Below is a small trained network, with its code and all its weights. Each question gives an input and a target symbol and asks what happens when units are switched off, that is, made to give their printed mean instead of their output.

import numpy as np


def w(rows, s, z=0):
    codes = np.array(rows[::2]) - 128.0
    scale = np.full(codes.shape[1], s)
    scale[-1] = z or s
    return codes * scale


def f(y):
    return np.maximum(y, 0)


def softmax(a):
    e = np.exp(a - a.max(-1, keepdims=True))
    return e / e.sum(-1, keepdims=True)


def log_softmax(a):
    a = a - a.max(-1, keepdims=True)
    return a - np.log(np.exp(a).sum(-1, keepdims=True))


def net(x, mask):
    ids = ['αβγεζηθλμξσφψω'.index(c) for c in x.split()]
    T = len(ids)
    res = E[ids] + P[:T]
    q, k, v = (res @ M[0].T for M in (Q, K, V))
    z = softmax(np.where(np.tri(T) > 0, q @ k.T / 4**0.5, -1e9)) @ v
    res = res + np.where(mask[0], z, O[0][:, -1]) @ O[0][:, :-1]
    y = f(res @ A[0][:, :-1].T + A[0][:, -1])
    res = res + np.where(mask[1:17], y, B[0][:, -1]) @ B[0][:, :-1]
    return log_softmax(res[-1] @ U[:, :-1].T + U[:, -1])


Q, K, V, O, A, B = {}, {}, {}, {}, {}, {}
E = w([
[217,82,7,183,84,179,177,111,189,66,161,68],'α',
[101,86,109,101,139,108,91,117,106,159,111,106],'β',
[105,86,153,121,114,98,87,137,151,155,137,113],'γ',
[128,149,164,160,194,158,170,189,130,175,206,108],'ε',
[122,49,161,67,79,136,103,130,138,191,135,147],'ζ',
[148,64,170,103,145,123,111,120,119,142,103,127],'η',
[113,114,122,119,131,54,114,82,111,144,128,86],'θ',
[121,95,128,133,168,107,83,119,103,126,91,111],'λ',
[142,175,159,168,49,144,45,169,66,133,132,125],'μ',
[128,85,144,96,120,136,104,112,123,170,112,118],'ξ',
[135,98,150,131,161,75,84,128,117,115,114,102],'σ',
[117,90,144,92,127,118,91,108,102,145,104,134],'φ',
[132,69,149,160,159,117,99,123,92,122,107,122],'ψ',
[142,105,137,123,174,65,91,100,99,127,112,98],'ω',
],0.012)
P = w([
[184,155,24,66,129,69,28,162,169,253,65,80],'0',
[255,96,178,118,95,64,201,186,139,153,78,170],'1',
[202,113,179,103,118,92,189,181,115,113,90,131],'2',
[142,122,152,159,134,120,156,163,82,107,99,127],'3',
[108,124,138,147,140,138,129,167,84,104,111,115],'4',
[90,121,150,151,147,135,112,142,106,115,128,103],'5',
[93,127,148,162,144,121,92,129,113,109,148,86],'6',
[105,102,157,138,143,145,90,111,132,114,149,86],'7',
[99,112,139,153,150,138,70,114,127,106,164,80],'8',
[125,89,150,139,128,153,65,90,125,108,174,91],'9',
[113,59,141,148,121,191,97,85,134,136,166,56],'10',
[142,73,138,153,124,171,54,88,137,100,183,91],'11',
[152,77,147,148,122,157,45,86,120,103,201,84],'12',
[131,76,133,155,121,177,37,99,128,99,196,79],'13',
],0.0059)
Q[0] = w([
[123,141,102,75,166,71,251,161,173,102,39,195],'h0',
[135,1,106,112,196,124,97,94,199,163,180,116],'h0',
[108,202,120,80,96,89,202,150,233,104,96,240],'h0',
[152,131,190,146,108,149,46,151,115,182,185,65],'h0',
],0.0046)
K[0] = w([
[61,76,196,37,208,64,113,80,93,186,104,174],'h0',
[62,81,118,190,223,225,255,142,179,83,236,4],'h0',
[39,162,205,75,157,64,66,153,75,172,103,200],'h0',
[215,163,69,189,78,162,127,167,243,142,168,61],'h0',
],0.0041)
V[0] = w([
[92,162,210,110,130,76,121,181,42,216,121,128],'h0',
[107,67,190,84,201,24,95,119,130,194,89,130],'h0',
[130,2,91,79,117,57,153,64,222,85,52,134],'h0',
[130,110,125,144,20,79,19,107,51,103,32,158],'h0',
],0.0057)
O[0] = w([
[93,136,203,149,79,117,166,119,80,127,93,95,249],'h0',
[115,1,171,169,31,64,220,150,94,128,54,128,207],'h0',
[154,71,82,127,148,107,150,162,181,117,128,195,3],'h0',
[206,165,183,173,96,163,194,190,236,186,136,165,66],'h0',
],0.0074,0.0035)
A[0] = w([
[112,150,153,132,109,138,139,105,100,92,149,119,66],'n0',
[116,129,108,135,123,141,169,137,151,199,139,125,116],'n1',
[133,119,156,149,117,149,143,139,101,91,141,117,102],'n2',
[97,152,132,143,128,161,125,119,109,84,164,102,183],'n3',
[152,153,111,133,167,126,133,151,152,188,165,119,153],'n4',
[144,140,166,155,125,115,254,182,138,142,128,151,169],'n5',
[83,136,120,80,101,133,55,131,98,135,123,114,217],'n6',
[110,129,137,96,75,80,113,81,96,125,70,99,138],'n7',
[135,179,150,127,144,178,160,116,117,107,160,109,91],'n8',
[136,185,61,66,165,140,116,113,163,107,141,184,22],'n9',
[82,139,153,130,177,167,76,117,100,107,171,140,150],'n10',
[147,205,147,125,106,188,104,101,176,159,134,136,9],'n11',
[186,96,149,123,88,119,119,171,146,184,120,140,198],'n12',
[201,97,118,138,84,77,210,198,138,164,49,153,238],'n13',
[109,110,181,186,94,125,118,132,115,136,115,94,251],'n14',
[108,131,124,126,95,88,107,103,112,133,65,100,115],'n15',
],0.0077,0.0023)
B[0] = w([
[93,77,124,139,98,108,135,107,170,99,153,104,154],'n0',
[152,181,164,82,183,174,93,165,86,98,87,188,138],'n1',
[110,96,131,143,119,125,127,117,139,137,136,104,166],'n2',
[116,95,141,156,115,105,141,104,150,112,144,112,181],'n3',
[198,185,149,110,172,197,86,193,76,149,70,159,143],'n4',
[135,109,160,63,84,147,20,254,102,86,72,145,177],'n5',
[194,184,129,159,170,133,155,97,98,183,104,122,194],'n6',
[177,126,172,101,146,156,80,187,115,142,76,151,194],'n7',
[81,74,89,128,65,85,163,106,188,124,171,86,152],'n8',
[163,64,183,146,100,125,82,170,107,150,89,93,134],'n9',
[137,115,97,151,114,84,169,90,161,135,170,108,189],'n10',
[81,52,98,157,57,56,185,85,194,96,205,80,137],'n11',
[135,156,137,183,162,119,144,103,97,146,140,122,175],'n12',
[123,176,103,137,159,129,172,34,117,151,146,145,196],'n13',
[132,90,172,171,129,151,92,128,118,146,125,133,254],'n14',
[165,149,151,107,145,168,68,179,83,170,94,166,176],'n15',
],0.0077,0.0093)
U = w([
[182,186,170,141,189,199,71,203,95,160,60,149,196],'α',
[133,22,156,123,61,114,74,211,144,96,113,104,204],'β',
[87,62,146,167,105,109,128,138,156,109,160,107,160],'γ',
[124,102,107,182,139,55,218,1,151,149,184,90,207],'ε',
[118,140,104,122,124,121,148,131,135,121,128,138,29],'ζ',
[131,139,110,119,132,128,151,131,131,107,129,136,50],'η',
[127,136,106,123,127,125,151,128,139,115,125,138,60],'θ',
[114,133,109,120,123,130,142,128,138,123,132,142,21],'λ',
[149,158,95,117,141,131,146,119,150,113,138,125,196],'μ',
[111,135,101,118,117,128,143,130,127,111,127,141,36],'ξ',
[133,139,100,120,131,131,152,132,138,119,128,136,74],'σ',
[118,138,116,114,120,120,148,126,147,122,115,127,1],'φ',
[142,141,96,122,142,137,145,125,140,108,138,141,122],'ψ',
[120,145,112,108,121,134,142,126,130,112,131,137,30],'ω',
],0.0077,0.002)

Each question gives the input, a string of symbols that net reads in full, and the target symbol t.
The units are the heads (4 rows each of Q, K, V and O) and the neurons (one row each of A and B). Each row of codes is followed by its name. A weight is (code - 128) times the scale printed after its matrix; where a second scale follows, it is the last column's (O, A, B and U).
mask holds one flag per unit, heads first, then neurons. A switched-off unit (its flag False) gives its mean, the last column of its rows in O or B, instead of its output. The means were averaged over made-up inputs and are rounded, as every weight is.
A unit's drop is (log p(t) with every unit on - log p(t) with that unit switched off) / (log p(t) with every unit on - log p(t) with every unit switched off).
The circuit of an input: a set's keep is (log p(t) with only the set's units on - log p(t) with every unit switched off) / (log p(t) with every unit on - log p(t) with every unit switched off). Starting from the 12 units with the biggest drops (on a tie, the unit counted first), units are removed one at a time, each time the one whose removal leaves the highest keep (on an exact tie, the one counted first), for as long as the keep stays at least 0.8.
units of the circuit, in order: the units of the circuit, biggest drop first
unit that matters most: the unit with the biggest drop
k most important neurons: the k neurons with the biggest drops, biggest first
drop when u is switched off: that unit's drop, to one decimal
input ω ε η ξ θ, target α: units of the circuit, in order : [n7; n15]
input λ ε ε ε μ ε ε σ φ ψ σ ω, target α: 4 most important neurons : [n7; n15; n6; n8]
input γ ε σ ε ε ε ω ε, target ε: units of the circuit, in order : [h0; n5; n10]
input μ ζ θ ε ψ σ σ ε, target β: units of the circuit, in order : [n5; n13; n6]
input φ ε ε ε ε γ σ ψ ε ζ, target α: units of the circuit, in order : [n6; n7; h0]
input ε ε η, target α: units of the circuit, in order : [n7; n15; h0; n10]
input ψ ε ε φ, target α: most important neuron : [n7]
input ζ α ε ψ ω ε ζ ε ε ε σ, target ε: units of the circuit, in order : [h0; n5; n10]
input μ μ σ μ μ ε σ μ ε ε ξ μ ζ, target α: 3 most important neurons : [n6; n7; n8]
input μ σ μ ε ε γ ω, target α: 3 most important neurons : [n7; n15; n8]
input ε ε ε ε ε η λ, target α: units of the circuit, in order : [n7; n15; h0]
input ε ε ε ψ ξ, target α: units of the circuit, in order : [n7; n15; h0]
input ε α ε ε ε ε ε θ μ ε ε γ, target ε: 2 most important neurons : [n5; n10]
input ψ γ ε ψ ε η ε ε φ, target α: units of the circuit, in order : [n7; n6; h0]
input ψ η μ γ, target α: unit that matters most : n5
input μ μ β σ μ ε μ θ β ω μ μ μ, target ε: 2 most important neurons : [n11; n5]
input σ ψ ε ε, target β: 2 most important neurons : [n5; n6]
input ε ε ψ γ γ ε ε θ ε σ, target α: drop when n8 is switched off : 0.2
input σ θ γ ε λ ε ε, target γ: drop when n1 is switched off : 0.0
input ε ε η μ ε γ ε β, target α: drop when n7 is switched off : 0.4
input ε ε λ ε σ ε ζ ξ, target α: drop when n7 is switched off : 0.4
input μ μ η, target α: most important neuron : [n5]
